nibo_loz: -24	-9	27	7	22	-19	23	32	-16	4	14	15	12	-12	-15	-16	-12	-1	0	-6	-8	-16	32
nibo_loz: -45	22	14	11	-32	9	-17	-10	1	-23	40	-27	6	32	12	-20	-17	-13	0	9	-1	17	13
pitap_kego: -43	8	-30	21	-46	24	-4	5	-4	-20	40	-30	-21	38	-5	-25	-21	22	-8	12	-25	-6	-5
nog_fopo: 6	-17	18	-10	0	-22	-10	5	-9	6	-5	-1	4	-9	14	-19	-25	22	22	7	-12	-32	19
nibo_loz: 11	-19	13	-6	0	59	20	24	15	10	1	-12	-7	23	-15	-7	13	20	9	-14	-16	22	-35
pitap_kego: 35	14	-1	-11	54	-22	-23	-22	9	16	3	26	-18	-34	-26	4	-1	-8	-4	-19	20	5	1
num_kunob: -29	-19	44	-2	-23	59	-13	-3	-33	-34	-1	-7	12	37	1	-28	-4	-18	17	-3	19	2	5
pitap_kego: -14	21	-6	18	20	-14	-5	-5	4	11	18	18	-20	-13	-17	2	-16	11	-17	-16	-2	-13	15
nibo_loz: 20	-11	5	-18	-27	43	-39	-30	2	-13	-52	-4	-5	-4	26	26	14	0	15	-3	5	-31	-32
nibo_loz: 9	-10	20	2	13	39	-24	-13	-17	-9	13	10	-9	21	-16	-19	-3	-7	3	-3	16	16	-4
num_kunob: -17	-3	-7	4	-17	-20	-23	-3	-6	-10	-8	-2	-8	-2	8	26	-4	-11	-14	-2	4	-10	21
pitap_kego: 9	-21	13	-29	-15	11	-17	-20	-2	-6	-50	3	5	-20	19	24	21	-33	6	-25	14	-15	23
pitap_kego: -16	2	-31	-1	-29	-17	-8	11	12	11	44	-31	-10	22	22	-1	-21	22	-2	16	-30	8	-1
nibo_loz: -7	-1	-29	-2	-18	9	-7	-8	-4	-31	-5	-13	-8	4	-22	6	23	-34	-17	4	9	15	-2
pitap_kego: 15	-11	5	16	-23	33	1	-12	-12	17	-9	13	19	8	48	-11	1	24	9	34	-36	-37	-9
num_kunob: -41	-8	16	41	-36	68	-17	-5	-38	-9	39	13	12	43	29	-22	-9	1	-13	33	-34	-25	9
nog_fopo: -19	-7	24	19	7	47	8	-1	-39	-5	7	32	19	13	5	-12	6	-16	-4	8	6	-14	4
num_kunob: 19	27	-18	10	57	-82	1	12	45	35	27	13	-15	-35	-30	56	16	-26	-48	-21	6	62	25
nog_fopo: 31	-24	23	-24	-1	35	4	4	3	-17	-32	-17	4	10	-17	-24	12	9	31	0	10	10	-31
nog_fopo: 15	-19	-28	-5	-16	3	8	-10	7	19	-38	9	-17	-12	13	30	16	-3	-16	-25	-4	-9	22
nog_fopo: 35	-43	23	-17	-9	39	-11	-22	-26	7	-33	16	10	1	26	-25	5	-2	23	3	-4	-24	21
nog_fopo: -37	27	-15	27	8	1	49	41	7	9	39	-4	-4	12	-22	-16	-20	44	-4	4	-21	-7	-31
num_kunob: -25	15	0	0	16	-27	-27	16	7	-2	30	-2	-4	-7	-8	43	0	-24	-22	-5	5	18	-1
nog_fopo: -32	18	-7	8	-19	14	-26	-35	-18	-41	0	3	4	6	-6	13	23	-68	-26	-3	34	17	21
nibo_loz: -54	5	56	14	-23	48	-14	1	-23	-31	27	-10	16	34	5	-39	-22	-4	16	5	-1	-14	8
pitap_kego: 23	12	-25	3	36	-64	35	32	26	34	15	1	-3	-17	-14	16	-5	28	-7	4	-6	25	-12
num_kunob: 45	-2	-23	-15	11	-7	-1	-22	10	10	0	-4	-4	10	0	0	15	-13	0	2	24	53	-10
pitap_kego: 47	-31	-2	-33	-28	28	-24	-35	-1	10	-44	-2	12	-10	51	3	20	-7	23	12	-15	-24	-3
pitap_kego: -13	14	-12	4	27	-43	8	15	-4	-11	32	5	10	-20	-30	-1	10	-36	-21	11	3	18	16
pitap_kego: 12	-27	49	-19	-35	76	-22	-40	-25	-27	-56	3	23	15	33	-20	18	-24	31	-3	19	-22	1
num_kunob: 33	4	-3	-21	20	-28	-2	-27	9	18	-37	17	-1	-31	13	15	4	-7	8	-20	26	-4	11
nibo_loz: 4	2	-15	4	2	25	21	6	12	13	1	0	-13	9	-10	2	7	14	-5	-14	-4	13	-19
nog_fopo: 7	-33	43	-11	-33	54	-38	-34	-28	-52	-45	-9	6	24	-4	-26	16	-38	17	0	30	1	19
nog_fopo: -5	0	-20	5	-12	19	2	-4	-20	7	16	8	6	9	25	-14	-11	18	8	23	-17	-29	-17
num_kunob: 1	-4	-12	-21	-27	7	-26	-30	-24	-23	-27	-8	1	14	28	2	-11	-5	23	5	37	-14	-13
nibo_loz: -57	34	3	22	-53	12	72	39	23	-14	4	-43	34	19	21	-26	-6	43	20	25	-40	-25	-41
pitap_kego: 32	-22	-34	-4	-5	-6	-24	-7	-8	8	-29	12	-15	-10	12	38	10	5	-10	10	-3	-17	-11
num_kunob: 4	-19	-11	-2	-33	11	-7	0	12	6	13	-24	-5	24	17	0	7	-4	-7	6	-24	25	16
nibo_loz: 7	-5	24	-3	12	-23	-18	4	9	10	21	-6	-1	0	1	-13	-18	9	7	2	-11	7	20
nibo_loz: -8	6	-7	5	35	-32	14	17	-1	24	21	21	-8	-15	-13	13	-10	2	-15	-18	5	6	19
pitap_kego: -26	8	-5	12	-12	15	-2	9	3	-3	26	-11	-11	17	-5	-6	-13	14	-5	0	-14	-2	-7
num_kunob: 36	-13	13	-30	4	25	-18	-38	-3	23	-21	16	11	-9	41	2	10	-16	18	-11	11	-2	7
nibo_loz: 11	-4	-4	-1	13	-26	70	50	24	43	8	-7	20	-3	12	0	2	38	9	4	-29	16	-14
nog_fopo: -16	47	-20	15	30	-17	15	7	-2	-2	58	5	14	-4	-14	-20	-10	5	-2	31	-2	5	-41
nog_fopo: -28	13	-26	-11	-14	-33	23	18	29	19	26	-25	-10	-6	7	7	-12	8	-7	-22	-20	8	19
nog_fopo: 0	5	-19	17	-21	34	-17	-34	-24	-15	4	11	-1	16	12	-15	5	-11	-8	22	2	-12	-4
nibo_loz: -2	7	3	2	28	-35	8	23	16	21	14	5	-10	-20	-16	8	-14	21	-5	-12	-13	-6	6
num_kunob: -3	-8	36	1	17	-47	-22	18	6	5	0	0	1	-11	-1	18	-17	3	0	-4	2	1	29
nog_fopo: 6	3	41	-8	37	-15	-9	0	10	21	28	14	20	-9	4	10	11	-41	-9	-13	8	44	31
num_kunob: -5	-20	-33	15	-49	26	-4	-21	-16	-15	-24	-2	-12	14	12	-1	13	-9	-18	7	-13	-18	25
num_kunob: -5	1	-55	-28	-44	-13	-17	-14	3	-12	-23	-28	-12	-6	30	26	-3	6	10	4	0	-30	-23
pitap_kego: 24	-9	3	-14	3	21	-18	-11	8	10	-15	0	-12	1	6	8	0	14	11	-10	2	-2	-20
9	1	-27	-16	8	-40	-16	-1	11	10	-10	3	-8	-25	6	48	10	-19	-16	-10	7	4	5 -> nibo_loz
11	-12	-26	-2	-33	13	-23	-16	-1	-6	-24	-9	-14	11	20	22	4	7	-3	7	-3	-10	-12 -> nog_fopo
-3	0	7	-3	-35	36	-30	-38	-12	-18	-10	-8	6	23	31	-5	3	-18	8	8	13	1	-1 -> nibo_loz
3	-14	4	-18	-12	-6	-29	-8	1	-8	-23	-6	0	-3	15	37	13	-28	-4	-9	15	9	9 -> nog_fopo
14	1	-3	3	15	2	15	8	9	15	5	7	1	-11	-7	-8	5	12	0	4	-19	-5	-9 -> num_kunob
-6	-3	29	-15	-6	8	13	9	3	-2	-6	-15	11	7	7	-26	-16	20	31	-6	2	-8	-7 -> num_kunob
-46	24	8	12	1	0	5	27	10	-17	23	-14	-5	1	-25	4	-12	11	-4	-6	-8	-10	-20 -> nibo_loz
44	-45	14	-27	0	5	-7	-1	10	31	-24	1	0	-8	23	8	13	-3	9	-13	-18	8	28 -> nibo_loz
15	-27	31	-27	-26	71	-32	-26	-13	-23	-36	-8	9	16	20	-6	18	-20	26	-3	11	-8	-19 -> pitap_kego
2	23	-38	11	6	-22	18	-4	12	6	-2	4	-14	-13	-12	9	1	13	-13	-2	2	-3	-12 -> nibo_loz
-39	36	13	67	31	-23	1	-1	-24	21	44	53	-1	-5	2	-3	-36	23	-32	12	-11	-36	33 -> pitap_kego
34	0	-4	-25	16	-7	13	-2	31	16	-22	-11	-15	-11	-13	-1	1	20	17	-26	11	18	-18 -> pitap_kego
-22	14	1	3	-3	-1	-25	-31	-5	-21	0	10	5	-5	-2	33	29	-76	-35	-17	32	33	37 -> nog_fopo
21	20	2	-10	16	-6	22	-11	-21	-9	-24	7	14	-3	6	-46	-32	52	54	22	34	-38	-56 -> num_kunob
11	-21	-22	-17	-60	37	-11	-35	-16	-8	-25	-20	1	28	50	-20	-5	10	25	13	-1	-19	-2 -> num_kunob
36	10	-3	-21	45	-62	15	6	35	35	-16	2	-18	-24	-13	22	-13	24	8	-37	30	32	1 -> pitap_kego
27	6	-7	-8	19	-12	17	-4	7	-11	-13	-7	-9	3	-35	-23	1	7	12	-6	32	30	-17 -> pitap_kego
-14	-12	13	-9	-31	12	-22	-19	-4	-8	-22	-4	3	-5	27	6	1	-16	3	-11	-7	-27	31 -> nibo_loz

tof-vufut: -21	27	9	30	-10	4	14	8	-35	53	7	-3	-34	-21	6	3	-20	0	8	33	-23	-16	20
rizep-nazav: -21	15	26	15	-8	7	19	-1	13	10	-30	-14	-2	5	15	-28	19	16	39	2	9	20	-44
rizep-nazav: 7	-21	-1	16	-42	25	19	22	-26	-7	9	-29	22	6	2	-26	34	27	35	-40	12	25	-33
bar-vel: -34	10	-20	-6	7	0	9	-38	15	-26	48	22	-13	1	-28	21	-2	-11	-38	27	-11	4	0
lop-kuz: -43	-1	27	12	-11	22	6	-71	29	9	-19	1	18	14	-8	-23	11	-8	19	13	8	35	-41
nef-goge: 18	-29	-9	-13	8	25	-6	6	-7	7	27	13	-5	-1	-5	3	-1	-8	-17	-34	23	-10	24
bar-vel: 39	-24	-19	-21	-21	-5	-27	13	-2	-36	17	29	14	15	-32	-12	-12	24	-20	-31	10	16	-2
lop-kuz: 12	-16	-11	7	-3	-13	-20	-17	-10	5	-4	-4	7	-8	-2	-13	8	0	18	-4	-8	-12	-21
lop-kuz: 14	-19	-25	13	-15	10	-16	-8	5	-6	42	30	-15	14	-27	-11	17	10	9	-17	16	6	-40
tof-vufut: 20	-8	5	-7	11	10	-11	20	7	-12	-6	-12	1	-5	3	-14	19	28	-2	-40	26	3	-42
bar-vel: -34	-7	-19	-6	-32	3	19	-46	-14	-25	47	13	12	0	-23	3	-6	0	-29	6	-31	16	17
rizep-nazav: 16	5	-15	9	-7	-4	-8	20	-13	-7	11	-11	-3	-7	-2	5	9	19	-3	-9	-4	-6	-21
rizep-nazav: 8	10	8	26	-9	-19	-15	4	7	-16	-9	-27	21	14	1	14	24	20	6	-13	-14	18	-49
rizep-nazav: -21	8	30	0	-2	-8	9	-3	-13	4	-21	-22	6	-11	2	-21	0	20	6	-2	-11	15	-19
nef-goge: 6	15	-2	11	11	-7	-3	23	9	-17	-8	-26	2	0	3	9	25	13	8	2	8	2	-43
lop-kuz: 6	1	13	-26	11	-20	-5	10	15	-33	-21	-2	18	8	-5	-2	-7	9	-14	-5	2	14	3
rizep-nazav: 12	-2	-8	20	-15	-4	-3	7	1	-7	7	-12	21	21	2	29	13	-12	5	-1	-10	9	6
nef-goge: -31	-11	50	7	27	-23	-10	-41	35	-8	-11	-4	6	20	-9	-23	32	13	13	-31	4	35	-74
lop-kuz: 54	18	-32	-25	-11	-38	-20	65	-32	-31	-10	-1	6	-18	1	21	-40	26	-38	7	-29	-26	50
fazi-veko: 6	-5	-21	11	-6	20	13	26	-35	40	24	8	-24	-11	-3	12	-17	-31	13	29	5	-28	58
fazi-veko: 12	-16	9	-12	12	0	-7	17	0	-5	4	6	-7	1	-8	-17	6	14	1	-29	19	4	-15
tof-vufut: 1	-11	5	-27	-9	-12	-3	2	-16	-29	-28	-20	36	-8	-21	-23	-12	5	5	15	2	15	6
tof-vufut: 8	-12	10	-12	27	-4	-8	20	-9	6	18	9	-26	-12	-7	-11	1	15	-14	-30	13	-11	-9
fazi-veko: 17	-1	9	-16	-3	-7	-16	14	-4	-17	-26	-8	15	-6	-9	-20	-9	27	-6	-12	8	10	-17
nef-goge: 3	-8	-16	1	-32	-24	-12	-32	11	-57	8	-5	36	13	-10	-11	25	34	-5	-29	-26	27	-57
nef-goge: 17	-8	1	-12	26	-5	-5	45	-23	7	20	-1	-26	-17	-8	0	-5	10	-15	-18	12	-20	12
tof-vufut: -26	-6	25	-6	-17	20	22	-11	-9	1	-26	-21	19	-5	-3	-42	7	12	30	0	15	27	-22
bar-vel: -22	2	26	-5	48	-20	-14	-30	13	27	-8	10	-17	-6	-6	11	-16	-31	-13	24	-5	-15	16
lop-kuz: 6	1	-24	-13	-4	5	-6	-4	-6	-20	24	8	6	-5	-16	24	-17	-5	-40	9	-7	-6	29
lop-kuz: -1	5	-13	15	-28	-10	-17	-30	4	5	14	39	-18	5	-17	-26	-8	23	9	5	-16	7	-37
tof-vufut: 12	-7	-7	6	-26	-4	-12	-12	-4	-20	2	-8	26	8	-5	-1	7	18	-5	-21	-13	16	-21
fazi-veko: -11	-4	-5	2	-15	23	11	13	-10	-19	48	8	-19	-1	-32	-21	18	39	-10	-27	20	24	-48
fazi-veko: -6	-5	10	-36	38	2	12	8	25	-20	10	13	-2	9	6	29	-10	-21	-44	-14	12	-2	52
tof-vufut: 4	6	-30	34	-35	39	-1	-19	7	13	22	11	-8	7	-3	-1	16	6	17	5	12	4	-37
fazi-veko: 23	12	1	11	-1	-41	-39	-24	15	-14	-42	-20	38	6	16	24	-4	2	-10	4	-37	-3	-16
bar-vel: -4	-5	-30	-24	-8	5	17	8	0	-37	21	9	3	-1	-17	-5	1	-4	-4	16	10	2	13
bar-vel: 3	-4	-25	10	-24	3	-9	-35	16	-17	8	10	15	11	-3	-1	12	0	6	1	-7	7	-26
nef-goge: -33	9	-2	-8	2	23	30	-7	-7	-2	-4	-20	-8	-26	-2	-30	13	7	19	22	17	0	-27
lop-kuz: 18	-25	-14	-6	-8	-20	-26	-19	-10	-15	8	5	19	0	-16	-7	-1	2	-3	-14	-13	-2	-7
lop-kuz: 10	-13	18	-12	17	13	12	41	20	-20	-6	-11	7	22	1	-2	26	2	14	-30	42	21	-12
lop-kuz: -7	-11	-3	-21	-23	-48	-41	-85	8	-34	-16	31	34	1	-31	-29	-32	16	-24	9	-48	18	-18
tof-vufut: 5	13	20	-3	20	-24	4	42	-9	-6	-27	-34	9	-5	13	14	1	2	1	4	-7	-3	10
tof-vufut: -51	7	42	0	8	31	41	-30	37	14	-29	-5	-3	11	22	-33	23	-5	35	-2	27	30	-30
lop-kuz: 4	-11	4	10	-15	-2	-8	-13	-17	8	-8	-17	23	0	0	0	-1	-5	7	-4	-13	4	6
tof-vufut: 46	-36	-39	-12	-26	18	-17	12	-39	1	15	1	20	-14	-4	-5	-12	-4	-4	-23	5	-22	38
rizep-nazav: 2	-12	-12	10	-4	25	4	8	-11	9	32	0	-1	8	-17	20	4	-21	-3	6	17	2	20
tof-vufut: 11	-6	-7	8	-1	7	-7	25	-11	-9	21	-6	-10	-2	-23	-12	19	22	9	-13	22	7	-43
nef-goge: -18	27	40	4	18	-54	-15	-14	21	-17	-41	-16	12	6	3	-1	0	21	-4	9	-31	19	-41
bar-vel: 29	28	-12	20	10	12	-1	54	11	4	-1	-15	-19	1	26	33	16	13	-5	-9	15	-16	-15
rizep-nazav: 3	-1	-7	-8	4	-7	-13	-10	-15	-3	3	-6	3	-19	-10	-1	-11	7	-20	3	-10	-11	0
fazi-veko: 1	-19	0	10	17	8	14	28	-36	41	23	-13	-21	-15	10	9	6	-28	17	-3	4	-30	40
bar-vel: -2	8	-25	1	14	3	24	44	-14	-16	55	-7	-20	0	-5	49	10	-15	-29	6	-2	-15	38
nef-goge: -22	-7	12	6	22	25	4	-29	28	21	20	23	-18	17	-9	11	5	-29	-4	4	24	7	3
rizep-nazav: 22	1	-24	-5	6	-20	-27	-1	-10	-15	13	1	7	-8	-14	26	-15	-3	-32	10	-18	-18	14
nef-goge: -2	14	-20	7	-1	-5	1	7	3	-33	18	-18	0	-7	-8	7	25	24	-8	-1	-2	3	-50
lop-kuz: -23	-8	17	0	17	1	10	-32	-7	25	-23	-28	13	-17	24	-2	6	-27	13	7	-11	-14	14
nef-goge: -7	-13	23	-15	30	-16	-5	6	16	-9	6	17	-13	13	-19	-11	4	-1	-1	-13	17	12	-11
bar-vel: -45	-3	52	-11	17	11	17	-38	-12	42	-40	-17	-4	-30	13	-48	-12	1	17	3	2	3	-5
nef-goge: -1	-2	18	-14	11	-31	-9	-1	18	-29	-19	1	14	13	-8	-11	4	11	2	-8	-3	19	-22
tof-vufut: -10	9	37	-16	10	-3	18	5	-12	25	-54	-28	14	-19	42	-8	-20	-5	1	-4	-14	-8	44
fazi-veko: 29	-41	-22	6	-28	40	3	54	-47	12	52	11	-18	1	-40	-32	13	16	29	-30	47	7	-8
nef-goge: -6	13	19	-7	23	-6	-3	0	17	-13	-31	-27	12	-6	8	1	10	8	-4	1	8	5	-28
bar-vel: -3	12	-12	16	25	-9	8	15	7	10	14	-10	-14	4	13	44	12	-34	0	24	-7	-23	21
rizep-nazav: 43	-16	-51	-4	-11	2	-23	26	-29	-19	42	3	-1	-14	-19	18	-2	10	-27	-14	-1	-25	10
fazi-veko: -28	20	-1	6	-16	14	13	-23	20	-21	16	9	-9	4	-12	-12	11	28	-9	2	2	26	-50
fazi-veko: 4	-7	-11	14	-10	3	-3	12	-23	-6	39	-9	-4	-3	-18	7	14	17	-11	-19	-5	4	-20
bar-vel: -14	39	-22	12	-7	-19	1	-30	28	-10	-12	10	1	7	11	33	-13	-19	-10	56	-33	-9	11
fazi-veko: 5	-19	-20	-15	-15	5	20	14	-30	-15	16	-22	41	7	-1	44	-14	-47	-17	18	-16	-4	98
rizep-nazav: -11	9	-19	14	-27	35	40	16	-19	34	-1	-3	-10	-5	23	2	-6	-30	36	38	5	-15	52
bar-vel: 32	-1	-11	-9	-7	10	18	90	-39	-13	35	-14	-10	-4	2	26	-3	21	-28	-35	6	-6	46
rizep-nazav: -36	28	30	15	16	3	14	-23	31	25	-34	-1	-12	8	13	-1	0	-18	23	39	5	9	-12
fazi-veko: -20	3	20	24	-11	-8	6	-32	10	-3	-33	-42	30	2	23	-16	37	10	37	-10	-15	17	-61
12	-37	-18	-23	-21	7	2	5	-58	16	15	6	10	-23	-19	-22	-31	-19	5	7	-6	-18	70 -> tof-vufut
-18	-9	0	27	8	6	-1	-35	13	14	14	-8	-1	8	2	6	32	-19	22	0	2	0	-36 -> bar-vel
-4	-15	-17	8	-1	-12	-5	-28	-6	-1	33	7	8	7	-5	30	1	-30	-16	3	-26	-11	30 -> bar-vel
29	-23	-45	-6	-19	-1	-1	8	-29	-2	35	10	23	9	1	57	-25	-51	-29	12	-27	-26	111 -> rizep-nazav
19	-8	-15	16	5	27	-2	46	17	-10	42	17	-25	28	-30	9	31	5	15	-12	53	16	-39 -> rizep-nazav
10	-21	-10	-20	5	-39	-18	2	5	-56	20	6	25	20	-38	8	6	0	-15	-5	-8	19	-6 -> tof-vufut
0	-10	-16	0	-16	-6	-3	-29	5	-8	14	19	13	14	-3	13	-7	-18	-8	4	-19	1	26 -> tof-vufut
-67	43	31	33	28	32	38	-38	16	48	-14	-38	-31	-29	40	2	27	-5	12	25	0	-11	-46 -> bar-vel
6	33	-12	10	-20	19	33	50	-21	2	2	-29	-7	-15	36	25	1	19	-13	-4	-12	-12	25 -> bar-vel
9	-13	-7	7	14	-30	-19	-26	25	-8	14	20	4	23	7	26	10	-21	-8	-15	-21	-8	5 -> fazi-veko
-18	1	-3	-12	1	30	25	11	4	-3	31	21	-25	1	-14	-8	-1	2	-9	0	26	8	9 -> fazi-veko
-20	-8	-10	-8	25	8	14	-28	-17	27	12	-13	-8	-31	24	16	-4	-37	-14	10	-16	-41	46 -> lop-kuz
-34	21	20	9	2	18	18	-9	5	20	-13	-3	-21	-10	-5	-26	1	9	20	27	15	11	-31 -> tof-vufut
32	0	1	0	8	-67	-41	21	-17	-19	-19	-10	13	-3	-12	4	-9	18	-2	1	-34	-9	-14 -> lop-kuz
-30	23	-11	31	-19	8	15	-44	22	13	0	5	-3	11	15	12	11	-18	20	36	-18	3	-15 -> fazi-veko
-40	40	-16	53	-14	18	2	-66	34	21	37	19	-18	19	-3	54	5	-25	-22	47	-26	5	-18 -> nef-goge
-21	20	-19	5	-13	25	23	2	18	-31	25	0	-12	2	-14	-6	25	22	1	11	19	18	-50 -> bar-vel
-32	11	10	21	-10	-2	6	-39	31	-9	18	18	-8	24	-10	-1	18	8	3	1	-8	29	-46 -> tof-vufut
-18	25	4	27	23	9	0	-20	32	28	-1	7	-17	15	8	41	1	-39	0	42	4	-8	8 -> rizep-nazav
41	-25	2	-27	25	6	-12	58	-28	13	-4	-3	-2	-10	-3	7	-22	-14	-12	-17	27	-23	61 -> fazi-veko
67	-27	-4	-6	-15	-37	-34	71	-34	-35	-14	-31	45	15	-13	12	3	20	3	-38	-5	10	10 -> lop-kuz
1	12	-44	20	-11	7	0	-24	21	-19	34	5	0	9	6	39	20	-13	-15	11	-13	-11	-13 -> bar-vel
-1	4	-13	12	-22	-12	-11	-9	-11	-14	16	3	7	5	-27	2	-3	9	-3	17	-16	12	-16 -> tof-vufut
-39	19	19	1	-21	6	13	-51	19	-4	-34	-2	19	4	-1	-24	-8	5	12	31	-9	29	-22 -> tof-vufut
-16	-2	16	5	2	21	27	12	-8	24	12	-2	-19	-3	18	-5	8	1	6	-21	7	0	12 -> rizep-nazav
-29	16	5	-1	-15	3	16	-16	-1	1	-5	11	-16	-11	-8	-36	-6	21	14	20	-3	11	-27 -> fazi-veko
-38	9	31	-12	37	3	-7	-45	19	15	-1	16	-24	-15	-18	-15	-14	2	-26	11	9	3	-24 -> bar-vel
-1	-4	10	15	16	-27	-13	-33	29	-4	-19	-15	23	17	28	24	24	-20	6	-14	-23	-3	-15 -> fazi-veko
58	-7	-17	-2	-45	4	-21	56	1	-40	-8	12	18	26	-18	-24	6	52	14	-38	26	32	-40 -> bar-vel
